Here is a tiny trained network, its code and every weight. The questions are about switching its units off for an input and a class, where a switched-off unit gives its printed mean instead of its output.

import numpy as np


def w(rows, s, z=0):
    codes = np.array(rows[::2]) - 128.0
    scale = np.full(codes.shape[1], s)
    scale[-1] = z or s
    return codes * scale


def norm(h):
    return h / np.sqrt((h * h).mean(-1, keepdims=True) + 1e-5)


def f(y):
    return np.maximum(y, 0)


def log_softmax(a):
    a = a - a.max(-1, keepdims=True)
    return a - np.log(np.exp(a).sum(-1, keepdims=True))


def net(x, mask):
    res = np.array(x, float).reshape(1, 8) / 4 @ E
    u = 0
    for l in range(2):
        y = f(norm(res) @ A[l][:, :-1].T + A[l][:, -1])
        res = res + np.where(mask[u : u + 8], y, B[l][:, -1]) @ B[l][:, :-1]
        u += 8
    return log_softmax(norm(res)[-1] @ U[:, :-1].T + U[:, -1])


A, B = {}, {}
E = w([
[128,128,128,127,128,130,127,127,129,126],'x0',
[128,129,129,130,130,128,128,128,128,128],'x1',
[125,131,127,124,123,130,127,128,125,130],'x2',
[149,127,41,188,175,213,67,128,100,90],'x3',
[156,110,191,163,183,187,148,7,66,182],'x4',
[167,114,148,191,180,221,252,207,159,97],'x5',
[129,126,128,127,127,129,128,128,126,130],'x6',
[139,150,29,119,102,93,213,56,139,138],'x7',
],0.0024)
A[0] = w([
[147,104,226,125,149,175,116,213,126,109,31],'L0N1',
[122,143,96,115,113,128,182,248,153,99,57],'L0N2',
[134,139,202,142,164,202,204,67,110,127,34],'L0N3',
[136,127,163,140,146,155,241,185,136,132,6],'L0N4',
[154,108,58,116,125,126,254,106,140,112,36],'L0N5',
[134,116,72,171,152,219,138,154,135,105,89],'L0N6',
[120,136,215,114,110,116,235,160,152,128,47],'L0N7',
[130,102,158,140,98,83,141,121,133,147,8],'L0N8',
],0.008,0.0017)
B[0] = w([
[47,211,133,203,101,145,141,111,126,201,225],'L0N1',
[174,18,105,166,120,66,113,113,135,171,253],'L0N2',
[162,28,86,161,106,48,108,156,159,159,255],'L0N3',
[128,96,192,43,6,177,151,90,146,57,226],'L0N4',
[40,206,169,210,116,152,108,140,123,203,238],'L0N5',
[150,164,115,39,176,142,162,147,100,68,237],'L0N6',
[162,182,67,78,254,148,128,160,87,75,225],'L0N7',
[131,169,85,87,177,83,106,133,138,115,159],'L0N8',
],0.0075,0.0055)
A[1] = w([
[187,19,141,184,131,72,111,102,156,185,61],'L1N1',
[132,146,162,36,77,87,63,43,130,87,89],'L1N2',
[163,40,139,160,121,70,112,162,179,151,41],'L1N3',
[51,222,174,199,117,163,118,109,155,168,2],'L1N4',
[103,187,154,103,140,177,169,112,123,138,72],'L1N5',
[180,177,86,81,254,156,116,146,84,61,60],'L1N6',
[150,118,180,55,95,146,133,88,145,72,54],'L1N7',
[89,173,175,152,105,129,83,161,126,144,57],'L1N8',
],0.0075,0.00092)
B[1] = w([
[168,21,27,124,83,61,32,187,141,95,253],'L1N1',
[156,98,192,156,126,250,204,171,131,79,207],'L1N2',
[186,70,99,160,188,91,36,3,80,181,231],'L1N3',
[1,243,126,194,76,108,108,150,121,202,213],'L1N4',
[167,93,121,153,168,83,62,84,134,139,166],'L1N5',
[131,185,192,13,201,17,156,133,184,132,204],'L1N6',
[141,151,171,163,140,224,72,108,111,78,154],'L1N7',
[125,152,66,157,103,130,228,49,122,158,177],'L1N8',
],0.0052,0.0066)
U = w([
[178,21,56,155,114,67,52,114,119,149,254],'0',
[30,225,120,207,89,131,138,124,121,199,179],'1',
[162,100,187,113,91,253,177,137,125,46,55],'2',
[149,186,153,25,228,65,145,143,152,103,15],'3',
],0.0065,0.00073)

Each question gives the input, the list of numbers given to net, and the class t.
The units are the neurons (one row each of A and B). Each row of codes is followed by its name. A weight is (code - 128) times the scale printed after its matrix; where a second scale follows, it is the last column's (A, B and U).
mask holds one flag per neuron, layer by layer. A switched-off neuron (its flag False) gives its mean, the last column of its row in B, instead of its output. The means were averaged over made-up inputs and are rounded, as every weight is.
A unit's drop is (log p(t) with every unit on - log p(t) with that unit switched off) / (log p(t) with every unit on - log p(t) with every unit switched off).
The circuit of an input: a set's keep is (log p(t) with only the set's units on - log p(t) with every unit switched off) / (log p(t) with every unit on - log p(t) with every unit switched off). Starting from the 12 units with the biggest drops (on a tie, the unit counted first), units are removed one at a time, each time the one whose removal leaves the highest keep (on an exact tie, the one counted first), for as long as the keep stays at least 0.8.
circuit, biggest first: the units of the circuit, biggest drop first
most important unit: the unit with the biggest drop
k most important neurons: the k neurons with the biggest drops, biggest first
top k neurons in layer l: the k neurons of layer l with the biggest drops, biggest first
input [-5,-3,-5,0,1,7,-3,8], class 1: most important unit	L0N5
input [-8,-7,-6,6,5,-5,7,-7], class 1: 3 most important neurons	[L0N2, L0N3, L0N7]
input [3,-3,-3,8,2,-6,0,-2], class 3: top 2 neurons in layer 0	[L0N4, L0N5]
input [5,8,-8,7,-6,1,-5,2], class 3: 2 most important neurons	[L0N6, L0N3]
input [6,6,-5,6,2,1,5,6], class 1: top 2 neurons in layer 0	[L0N5, L0N7]
input [-5,6,-4,3,4,7,-6,-4], class 2: top 4 neurons in layer 0	[L0N4, L0N6, L0N2, L0N5]
input [-6,3,6,-7,6,3,5,-3], class 3: 3 most important neurons	[L0N7, L0N2, L1N6]
input [-2,7,-6,7,5,-5,-4,4], class 3: top 2 neurons in layer 0	[L0N2, L0N4]
input [-2,-7,-6,6,1,1,0,-5], class 3: top 2 neurons in layer 0	[L0N6, L0N5]
input [8,4,-6,3,1,-6,1,-7], class 1: 2 most important neurons	[L0N2, L0N3]
input [-1,6,3,-2,1,-6,-2,7], class 1: 4 most important neurons	[L0N2, L0N3, L0N4, L0N7]
input [2,-2,6,5,-3,2,7,2], class 3: top 2 neurons in layer 0	[L0N6, L0N3]
input [-2,3,4,4,-3,5,-7,0], class 2: 4 most important neurons	[L0N6, L0N4, L0N3, L0N7]
input [-6,-2,6,-2,-3,6,4,4], class 2: circuit, biggest first	[L0N4]
input [1,-8,2,6,-3,4,7,-2], class 3: 2 most important neurons	[L0N6, L1N6]
input [0,-6,3,5,-6,1,-2,8], class 1: 2 most important neurons	[L0N5, L0N3]
input [-8,-1,-7,8,-5,8,6,-2], class 2: 4 most important neurons	[L0N6, L0N4, L0N7, L0N2]
input [0,0,-3,1,-1,5,0,3], class 2: 2 most important neurons	[L0N4, L0N6]
input [-7,0,3,8,0,-6,0,0], class 3: 2 most important neurons	[L0N4, L0N5]
input [3,6,2,-5,0,1,-1,3], class 3: circuit, biggest first	[L0N7]
input [-1,-2,-3,-3,2,7,2,0], class 2: 2 most important neurons	[L0N4, L0N7]
input [1,-4,-7,3,3,-4,3,2], class 2: top 2 neurons in layer 1	[L1N2, L1N3]
input [-2,-8,7,8,0,2,0,-7], class 3: top 2 neurons in layer 1	[L1N6, L1N5]
